Here is a tiny trained network, its code and every weight. The questions are about switching its units off for an input and a class, where a switched-off unit gives its printed mean instead of its output.

import numpy as np


def w(rows, s, z=0):
    codes = np.array(rows[::2]) - 128.0
    scale = np.full(codes.shape[1], s)
    scale[-1] = z or s
    return codes * scale


def f(y):
    return np.maximum(y, 0)


def log_softmax(a):
    a = a - a.max(-1, keepdims=True)
    return a - np.log(np.exp(a).sum(-1, keepdims=True))


def net(x, mask):
    res = np.array(x, float).reshape(1, 5) / 4 @ E
    y = f(res @ A[0][:, :-1].T + A[0][:, -1])
    res = res + np.where(mask, y, B[0][:, -1]) @ B[0][:, :-1]
    return log_softmax(res[-1] @ U[:, :-1].T + U[:, -1])


A, B = {}, {}
E = w([
[237,168,68,196,189,122,79,111,167,117,99],'x0',
[166,148,171,56,189,130,118,148,146,160,121],'x1',
[122,104,46,74,111,99,95,147,193,165,174],'x2',
[124,5,86,156,166,124,100,166,71,91,177],'x3',
[155,173,41,76,97,176,207,133,161,108,222],'x4',
],0.011)
A[0] = w([
[59,125,126,114,50,137,185,183,85,167,135,96],'n0',
[137,164,86,141,95,169,153,98,138,156,187,32],'n1',
[152,188,148,109,159,117,118,120,215,214,51,221],'n2',
[175,154,79,127,131,204,185,120,199,126,176,157],'n3',
[68,88,79,86,55,132,142,202,138,209,144,98],'n4',
[32,127,147,131,81,166,130,108,40,108,112,109],'n5',
[228,83,62,189,194,1,30,156,125,106,79,254],'n6',
[78,102,142,180,2,64,166,88,171,114,129,159],'n7',
[159,188,153,148,145,140,91,147,145,177,129,148],'n8',
[143,111,183,171,172,154,202,106,71,91,102,231],'n9',
[137,132,125,127,164,141,55,163,131,98,103,70],'n10',
[197,150,50,145,131,134,175,132,203,136,154,194],'n11',
],0.0092,0.002)
B[0] = w([
[80,98,113,121,75,149,180,125,93,117,135,217],'n0',
[93,136,80,119,155,157,110,114,123,105,157,186],'n1',
[142,146,178,91,92,43,85,94,137,151,106,214],'n2',
[197,190,81,58,43,123,79,144,102,100,183,221],'n3',
[69,62,124,82,79,131,163,136,197,147,122,220],'n4',
[57,98,134,172,161,130,209,120,80,125,83,215],'n5',
[130,121,96,138,163,192,10,182,162,192,93,254],'n6',
[92,68,90,155,89,94,129,77,130,119,93,205],'n7',
[185,125,140,98,159,109,109,130,143,122,98,169],'n8',
[195,159,170,130,173,119,132,184,83,80,109,209],'n9',
[129,117,94,113,167,124,88,147,140,147,114,160],'n10',
[201,160,77,118,96,133,62,58,195,62,147,218],'n11',
],0.011,0.014)
U = w([
[66,64,122,95,112,152,216,126,172,157,196,169],'0',
[224,186,12,77,88,171,105,75,213,76,255,178],'1',
[151,156,128,254,145,130,152,61,30,109,63,4],'2',
[189,94,54,181,203,243,46,189,204,187,124,179],'3',
[189,200,239,70,155,38,99,75,227,168,96,139],'4',
[198,153,229,120,219,189,180,227,25,98,156,127],'5',
],0.0073,0.0023)

Each question gives the input, the list of numbers given to net, and the class t.
The units are the neurons (one row each of A and B). Each row of codes is followed by its name. A weight is (code - 128) times the scale printed after its matrix; where a second scale follows, it is the last column's (A, B and U).
mask holds one flag per neuron, in row order. A switched-off neuron (its flag False) gives its mean, the last column of its row in B, instead of its output. The means were averaged over made-up inputs and are rounded, as every weight is.
A unit's drop is (log p(t) with every unit on - log p(t) with that unit switched off) / (log p(t) with every unit on - log p(t) with every unit switched off).
The circuit of an input: a set's keep is (log p(t) with only the set's units on - log p(t) with every unit switched off) / (log p(t) with every unit on - log p(t) with every unit switched off). Starting from all 12 units, units are removed one at a time, each time the one whose removal leaves the highest keep (on an exact tie, the one counted first), for as long as the keep stays at least 0.8.
circuit, biggest first: the units of the circuit, biggest drop first
top k neurons: the k neurons with the biggest drops, biggest first
drop when u is switched off: that unit's drop, to one decimal
input [-5,5,3,7,-4], class 0: circuit, biggest first : (n4, n11)
input [2,-8,1,-4,-5], class 2: top 4 neurons : (n7, n4, n11, n3)
input [4,-4,-8,-4,0], class 5: circuit, biggest first : (n9, n11)
input [3,-7,-8,4,-5], class 3: circuit, biggest first : (n6)
input [-6,5,-6,-6,2], class 5: circuit, biggest first : (n11, n9)
input [2,7,-4,1,1], class 4: circuit, biggest first : (n2, n1)
input [-2,-1,1,4,-1], class 0: circuit, biggest first : (n6, n11)
input [-2,1,5,4,-1], class 0: top 2 neurons : (n4, n11)
input [-5,-1,-7,5,-6], class 5: top 2 neurons : (n9, n11)
input [-3,-4,-4,3,6], class 0: drop when n5 is switched off : 0.1
input [0,-7,3,7,1], class 3: drop when n6 is switched off : 0.8
input [-4,-3,-8,-4,3], class 2: drop when n7 is switched off : 0.2
input [4,-6,6,2,-2], class 3: drop when n6 is switched off : 0.3
input [3,-4,0,-6,-1], class 4: circuit, biggest first : (n2)
